Each row has a name. Each question is about the rows just above it.

ded: [157  97 109 110  96 102 110 168 105 162 169 157  98  97]
lagol: [126 146 126 123 139 139 126 131 146 146 129 131 139 143]
tizaf: [ 93  92 176 176 194 182 176  80 181  92  79 100 191  97]
gasol: [154 138 133 132 105 130 134 156 110 138 161 127 105 136]
Count of [98] in ded:
1
How many times does lagol hold [131]?
2
Times [126] occurs in lagol:
3

fafi: [ 87  84 162  87  84  84  87]
pedi: [168  92 174  92 171 154 172]
kipa: [ 88  83 153  82  86  95  81]
Count of [87] in fafi:
3
How many times does kipa hold [83]?
1
Count of [153] in pedi:
0
How many times does fafi hold [86]?
0
How many times does fafi hold [84]?
3
Times [85] occurs in fafi:
0

Vatub: [ 92 103 146 151 169  73 110 142  83 156 123 139 163 172]
vogeb: [ 73 172  73  69  73  79 140 138 167  73  86  95 140 160]
Fitat: [108 117 101 127 105  71 147 134 110 151 129  88  78 126]
gid: [177 166 117  77 158  88  71 111 138 130  70 182 101  84]
subo: [174 157 115  84  95 102 170 115 154  82 115  82 141  82]
lem: [ 92 103 146 151 169  73  74 142  83 156 142 158 155 123]
Times [82] occurs in subo:
3
Count of [80] in vogeb:
0
Times [73] occurs in vogeb:
4

Sagu: [133 137 129 161 149 104 104 139 134 146 150 104 128 110 122 125 143 133
 130 123]
zas: [129 130 125 179 119 123 107 149 132 134 116 150 133 166 120 127 150 128
 121 150]
Ziguv: [123 130 131 146 150 127 128 135 132 127 153 124 129 108 132 128 135 129
 149 130]
Mozim: [128 138 127  92  86 123 129 102 126 120 112 159 127 111 123 129 161 118
 141 131]
pufo: [126 121 124 103 150 132 129 150 129 110 127 126 125 113 135 126  72 126
 119 126]
vebo: [129 134 127 106 110 125 128 117 128 125 118 146 127 122 126 128 142 123
 133 129]
Count of [149] in pufo:
0
Count of [150] in zas:
3
How many times does Sagu hold [104]?
3

kofik: [158 105 153 106 106 104 158 117 104]
gego: [ 84  88 154 166  88 116 176 117  85]
Kide: [171 163 164  97 162 101  97 106 169]
tizev: [130 159 114 137 130 137 137 130 137]
zev: [104 158 134 104 105 134 158 133 105]
Fosuv: [107 129 146 131 130 121 134 122 130]
Times [130] occurs in tizev:
3
Count of [97] in Kide:
2
Times [106] occurs in kofik:
2
Times [137] occurs in tizev:
4
Count of [163] in Kide:
1
Count of [158] in zev:
2

tuta: [ 88  88 129 129]
Burev: [87 93 87 93]
rim: [125 125 128 125]
Tep: [173 173 173 173]
How many times does rim hold [125]?
3
Count of [87] in Burev:
2
How many times does Burev hold [93]?
2
Times [89] occurs in tuta:
0
How many times does Tep hold [173]?
4

Keso: [ 84 178  86 172  78 174 165]
rotug: [173 145 171  80 145 152  82]
sukep: [ 83  84 115 176 171  77 162]
rem: [171  84 177  84 172  79  84]
lusuv: [168 166 169  78  85 169  84]
bap: [156  84 168  82 161  84  95]
nase: [ 83  88  87 177 175  83 176]
taren: [165  89 172  99 167  90  86]
sisub: [ 85  86  91 179 171  79 171]
vur: [ 81 176  79  81  81 177 176]
vala: [175 138  85  84 101  84 101]
debo: [168  77 180  89 173  88  84]
How many times does vur hold [81]?
3
Count of [83] in vala:
0
Times [84] occurs in rem:
3
How many times does rotug hold [145]?
2

zize: [149 171 171  87 169  91  84 171 171 171]
sotuf: [ 94  73  76 182  73 178 181  73  78  74]
Veva: [170  79  78 182  78 178  76  79  79  74]
lud: [134  78  78 180  79 178 177  81  77  78]
taled: [ 86 180 180  77 180  77 180  77  75  77]
zaken: [157  77  75 179  77 182  75  77  78  77]
Gomit: [137  78  74 182  72 180 180  77  75  79]
Count of [77] in taled:
4
Count of [75] in taled:
1
How many times does sotuf hold [73]?
3

veb: [184  95 176 176  95  95]
buz: [185  94  94  94  93  94]
Pumek: [184  95 185 104 143  95]
lofu: [173 175 152 183 125 148]
mumel: [123 184 123 184 123 184]
Count of [94] in buz:
4
Times [95] occurs in veb:
3
How many times does buz hold [185]?
1
How many times does mumel hold [184]?
3
Count of [184] in veb:
1

Bope: [145 148 105 173 118 110 162  99 125 159 123 156 175 143 107 160 129 124
 138 160 144 136  96]
kob: [145 148 105 173 124 110 162 120 125 160 123 156 124 120 107 160 149 124
 138 160 144 124  96]
Muve: [104 108 130 120 140 135 113 119  77 113  70 111 128 143 134 112 127  71
 165 116 169 108 147]
Count of [107] in kob:
1
Count of [144] in kob:
1
How many times does Muve hold [108]?
2
How many times does Bope hold [147]?
0
Count of [124] in kob:
4

ruko: [118 133 106 106 118 119 144 119]
Zapo: [143 134 157 100 125  95 111 100]
Tev: [143 113 134 189 125  95 134 113]
How many times does ruko hold [119]?
2
Count of [134] in Tev:
2
How many times does Zapo hold [100]?
2
Count of [112] in Tev:
0
How many times does Tev hold [113]?
2
Times [106] occurs in ruko:
2
Count of [118] in ruko:
2

